Below is a small trained network, with its code and all its weights. Each question gives an input and a class and asks what happens when units are switched off, that is, made to give their printed mean instead of their output.

import numpy as np


def w(rows, s, z=0):
    codes = np.array(rows[::2]) - 128.0
    scale = np.full(codes.shape[1], s)
    scale[-1] = z or s
    return codes * scale


def f(y):
    return y / 2 * (1 + np.tanh(0.7978845608 * (y + 0.044715 * y**3)))


def log_softmax(a):
    a = a - a.max(-1, keepdims=True)
    return a - np.log(np.exp(a).sum(-1, keepdims=True))


def net(x, mask):
    res = np.array(x, float).reshape(1, 5) / 4 @ E
    y = f(res @ A[0][:, :-1].T + A[0][:, -1])
    res = res + np.where(mask, y, B[0][:, -1]) @ B[0][:, :-1]
    return log_softmax(res[-1] @ U[:, :-1].T + U[:, -1])


A, B = {}, {}
E = w([
[133,79,34,135,220],'x0',
[250,156,110,49,101],'x1',
[31,218,122,49,160],'x2',
[133,140,126,135,128],'x3',
[122,115,130,119,126],'x4',
],0.013)
A[0] = w([
[156,156,147,64,51,153],'n0',
[123,166,133,78,63,152],'n1',
[209,94,172,131,43,184],'n2',
[178,167,210,98,89,127],'n3',
[169,90,153,180,129,253],'n4',
[149,35,110,235,110,247],'n5',
[138,125,115,162,118,72],'n6',
[162,73,133,208,138,220],'n7',
[206,123,41,39,137,36],'n8',
[64,151,214,184,7,203],'n9',
[41,199,57,157,241,161],'n10',
[82,221,123,12,123,136],'n11',
[177,166,170,74,48,136],'n12',
],0.012,0.0059)
B[0] = w([
[169,117,150,188,155,199],'n0',
[165,124,153,148,164,182],'n1',
[122,142,136,175,60,225],'n2',
[114,93,139,173,128,197],'n3',
[202,121,109,147,113,204],'n4',
[201,111,85,157,156,250],'n5',
[131,140,126,133,132,132],'n6',
[167,118,107,171,137,214],'n7',
[165,230,111,63,104,196],'n8',
[185,254,80,66,127,244],'n9',
[60,87,137,96,137,234],'n10',
[131,117,167,107,217,226],'n11',
[124,82,192,199,137,210],'n12',
],0.014,0.017)
U = w([
[170,196,25,110,50,251],'0',
[149,47,121,187,249,103],'1',
[95,226,154,17,171,185],'2',
[8,35,93,86,135,55],'3',
[128,75,151,195,37,6],'4',
],0.012,0.0026)

Each question gives the input, the list of numbers given to net, and the class t.
The units are the neurons (one row each of A and B). Each row of codes is followed by its name. A weight is (code - 128) times the scale printed after its matrix; where a second scale follows, it is the last column's (A, B and U).
mask holds one flag per neuron, in row order. A switched-off neuron (its flag False) gives its mean, the last column of its row in B, instead of its output. The means were averaged over made-up inputs and are rounded, as every weight is.
A unit's drop is (log p(t) with every unit on - log p(t) with that unit switched off) / (log p(t) with every unit on - log p(t) with every unit switched off).
The circuit of an input: a set's keep is (log p(t) with only the set's units on - log p(t) with every unit switched off) / (log p(t) with every unit on - log p(t) with every unit switched off). Starting from the 12 units with the biggest drops (on a tie, the unit counted first), units are removed one at a time, each time the one whose removal leaves the highest keep (on an exact tie, the one counted first), for as long as the keep stays at least 0.8.
circuit, biggest first: the units of the circuit, biggest drop first
k most important neurons: the k neurons with the biggest drops, biggest first
drop of u: that unit's drop, to one decimal
input [0,8,6,-7,-3], class 1: 2 most important neurons : n9; n12
input [-8,1,1,-8,4], class 1: circuit, biggest first : n0
input [1,-1,8,-4,4], class 3: circuit, biggest first : n9; n10
input [0,7,-5,-1,4], class 4: circuit, biggest first : n9; n2
input [-3,1,0,8,-8], class 4: 2 most important neurons : n8; n5
input [-5,0,3,0,3], class 2: 4 most important neurons : n9; n5; n7; n4
input [-8,3,2,-5,6], class 1: 2 most important neurons : n11; n12
input [0,6,3,-6,-2], class 1: 3 most important neurons : n9; n12; n0
input [-7,2,7,-2,2], class 1: 2 most important neurons : n12; n0
input [-4,1,5,-1,-7], class 1: 3 most important neurons : n8; n12; n0
input [-6,1,2,-5,5], class 1: 2 most important neurons : n12; n8
input [4,1,-6,-8,4], class 0: 2 most important neurons : n11; n12
input [-1,7,3,-5,-4], class 1: 2 most important neurons : n9; n12
input [-5,6,-8,-8,4], class 4: circuit, biggest first : n2
input [-6,-6,0,-7,-8], class 0: 2 most important neurons : n11; n10
input [-8,6,0,3,-5], class 4: 2 most important neurons : n2; n5
input [-7,8,0,6,-3], class 4: 2 most important neurons : n2; n5
input [1,5,-8,-6,-6], class 0: 2 most important neurons : n8; n5
input [-8,3,-5,-2,0], class 4: 2 most important neurons : n12; n2
input [-8,-7,-8,2,-3], class 0: circuit, biggest first : n9
input [8,4,2,1,-2], class 2: drop of n8 : 0.1
input [2,5,4,2,-3], class 2: drop of n8 : 0.9
input [-8,-6,1,-4,8], class 2: drop of n1 : 0.0
input [-1,7,6,-1,-8], class 1: drop of n9 : 0.2
